Below are the code and all the weights of a small trained network. Each question names an input and a class and asks about switching units off, where a switched-off unit gives its printed mean instead of its output.

import numpy as np


def w(rows, s, z=0):
    codes = np.array(rows[::2]) - 128.0
    scale = np.full(codes.shape[1], s)
    scale[-1] = z or s
    return codes * scale


def f(y):
    return np.maximum(y, 0)


def log_softmax(a):
    a = a - a.max(-1, keepdims=True)
    return a - np.log(np.exp(a).sum(-1, keepdims=True))


def net(x, mask):
    res = np.array(x, float).reshape(1, 7) / 4 @ E
    y = f(res @ A[0][:, :-1].T + A[0][:, -1])
    res = res + np.where(mask, y, B[0][:, -1]) @ B[0][:, :-1]
    return log_softmax(res[-1] @ U[:, :-1].T + U[:, -1])


A, B = {}, {}
E = w([
[168,219,107,203,177,185,150,155,68,76,167],'x0',
[100,122,170,154,163,139,59,68,94,95,108],'x1',
[159,72,133,165,167,172,208,144,106,164,64],'x2',
[114,113,97,95,131,214,80,219,94,136,25],'x3',
[85,110,69,168,150,101,232,47,141,128,174],'x4',
[177,167,218,159,153,91,167,140,102,254,99],'x5',
[58,127,119,92,152,194,89,155,121,193,100],'x6',
],0.0084)
A[0] = w([
[121,98,115,54,130,189,40,177,109,66,59,118],'neuron 0',
[254,173,215,160,131,90,137,164,67,150,141,208],'neuron 1',
[182,107,128,152,159,123,204,61,108,226,127,113],'neuron 2',
[78,64,169,168,187,48,152,97,101,182,99,222],'neuron 3',
[83,147,61,66,86,228,53,174,105,94,46,130],'neuron 4',
[87,177,116,90,102,146,77,216,108,201,149,101],'neuron 5',
[118,156,93,72,71,8,223,92,226,223,159,203],'neuron 6',
[151,139,69,89,80,104,188,179,157,164,206,105],'neuron 7',
[189,169,204,197,135,115,124,140,94,156,149,142],'neuron 8',
[30,93,63,117,82,62,106,74,153,88,137,254],'neuron 9',
],0.0064,0.0033)
B[0] = w([
[48,93,72,127,98,189,115,144,193,140,7,223],'neuron 0',
[159,206,165,246,126,150,60,160,67,108,140,232],'neuron 1',
[76,130,112,198,102,154,149,162,94,96,60,202],'neuron 2',
[119,71,159,203,103,227,86,96,164,165,103,205],'neuron 3',
[37,61,25,132,192,196,175,202,171,129,103,239],'neuron 4',
[113,135,87,133,131,205,146,169,177,119,170,183],'neuron 5',
[105,87,198,182,68,171,71,110,157,123,68,254],'neuron 6',
[196,88,198,120,45,91,103,108,124,170,74,184],'neuron 7',
[139,185,128,189,107,99,92,132,76,165,143,202],'neuron 8',
[171,104,53,153,98,80,92,80,172,2,199,241],'neuron 9',
],0.0072,0.0094)
U = w([
[145,215,232,151,99,130,115,133,76,204,73,129],'0',
[117,79,205,95,29,102,38,70,157,65,192,201],'1',
[102,128,117,68,155,81,168,151,166,156,146,58],'2',
[49,9,99,125,87,182,128,155,165,126,60,149],'3',
[27,201,63,2,178,183,129,122,156,146,204,67],'4',
[151,119,116,39,148,113,132,82,118,194,150,24],'5',
[124,193,37,172,167,153,139,147,82,38,243,252],'6',
[134,55,108,92,140,68,231,186,82,88,135,61],'7',
],0.0073,0.0034)

Each question gives the input, the list of numbers given to net, and the class t.
The units are the neurons (one row each of A and B). Each row of codes is followed by its name. A weight is (code - 128) times the scale printed after its matrix; where a second scale follows, it is the last column's (A, B and U).
mask holds one flag per neuron, in row order. A switched-off neuron (its flag False) gives its mean, the last column of its row in B, instead of its output. The means were averaged over made-up inputs and are rounded, as every weight is.
A unit's drop is (log p(t) with every unit on - log p(t) with that unit switched off) / (log p(t) with every unit on - log p(t) with every unit switched off).
The circuit of an input: a set's keep is (log p(t) with only the set's units on - log p(t) with every unit switched off) / (log p(t) with every unit on - log p(t) with every unit switched off). Starting from all 10 units, units are removed one at a time, each time the one whose removal leaves the highest keep (on an exact tie, the one counted first), for as long as the keep stays at least 0.8.
units of the circuit, in order: the units of the circuit, biggest drop first
unit that matters most: the unit with the biggest drop
k most important neurons: the k neurons with the biggest drops, biggest first
drop when u is switched off: that unit's drop, to one decimal
input [-6,-8,3,-6,-2,6,3], class 0: units of the circuit, in order => (neuron 4; neuron 9)
input [5,6,-7,4,-2,-3,1], class 3: unit that matters most => neuron 0
input [8,7,3,-8,-7,0,3], class 0: 3 most important neurons => (neuron 9; neuron 4; neuron 8)
input [6,5,6,-7,2,1,8], class 0: units of the circuit, in order => (neuron 9; neuron 4)
input [-8,-6,-3,2,1,8,-7], class 0: units of the circuit, in order => (neuron 9; neuron 4)
input [-8,6,5,-6,5,-6,5], class 1: 2 most important neurons => (neuron 9; neuron 4)
input [7,-8,-5,3,-8,4,3], class 6: 2 most important neurons => (neuron 5; neuron 1)
input [-8,-4,4,-8,7,-4,5], class 1: 2 most important neurons => (neuron 9; neuron 4)
input [1,6,-3,-1,5,5,5], class 0: 3 most important neurons => (neuron 4; neuron 9; neuron 0)
input [5,7,-4,2,-4,-5,-6], class 3: 3 most important neurons => (neuron 0; neuron 4; neuron 1)
input [-2,-7,-6,7,4,7,0], class 0: 3 most important neurons => (neuron 4; neuron 0; neuron 9)
input [3,8,-7,-2,-6,-6,-8], class 6: 3 most important neurons => (neuron 6; neuron 7; neuron 3)
input [2,1,-4,2,4,-2,5], class 6: 4 most important neurons => (neuron 6; neuron 9; neuron 3; neuron 7)
input [6,-6,-7,0,8,-3,1], class 1: unit that matters most => neuron 7
input [7,8,-5,3,-7,2,4], class 3: 3 most important neurons => (neuron 0; neuron 4; neuron 9)
input [3,6,-8,5,2,2,5], class 4: 2 most important neurons => (neuron 6; neuron 3)
input [7,-3,0,-6,4,1,3], class 0: drop when neuron 9 is switched off => 0.3
input [-2,-3,3,-6,-7,-2,3], class 1: drop when neuron 4 is switched off => 1.0
input [8,-6,-6,6,4,3,6], class 4: drop when neuron 6 is switched off => 0.2
input [4,-3,-1,-8,-3,2,1], class 0: drop when neuron 9 is switched off => 0.1
input [1,-2,2,-3,-5,3,0], class 0: unit that matters most => neuron 9
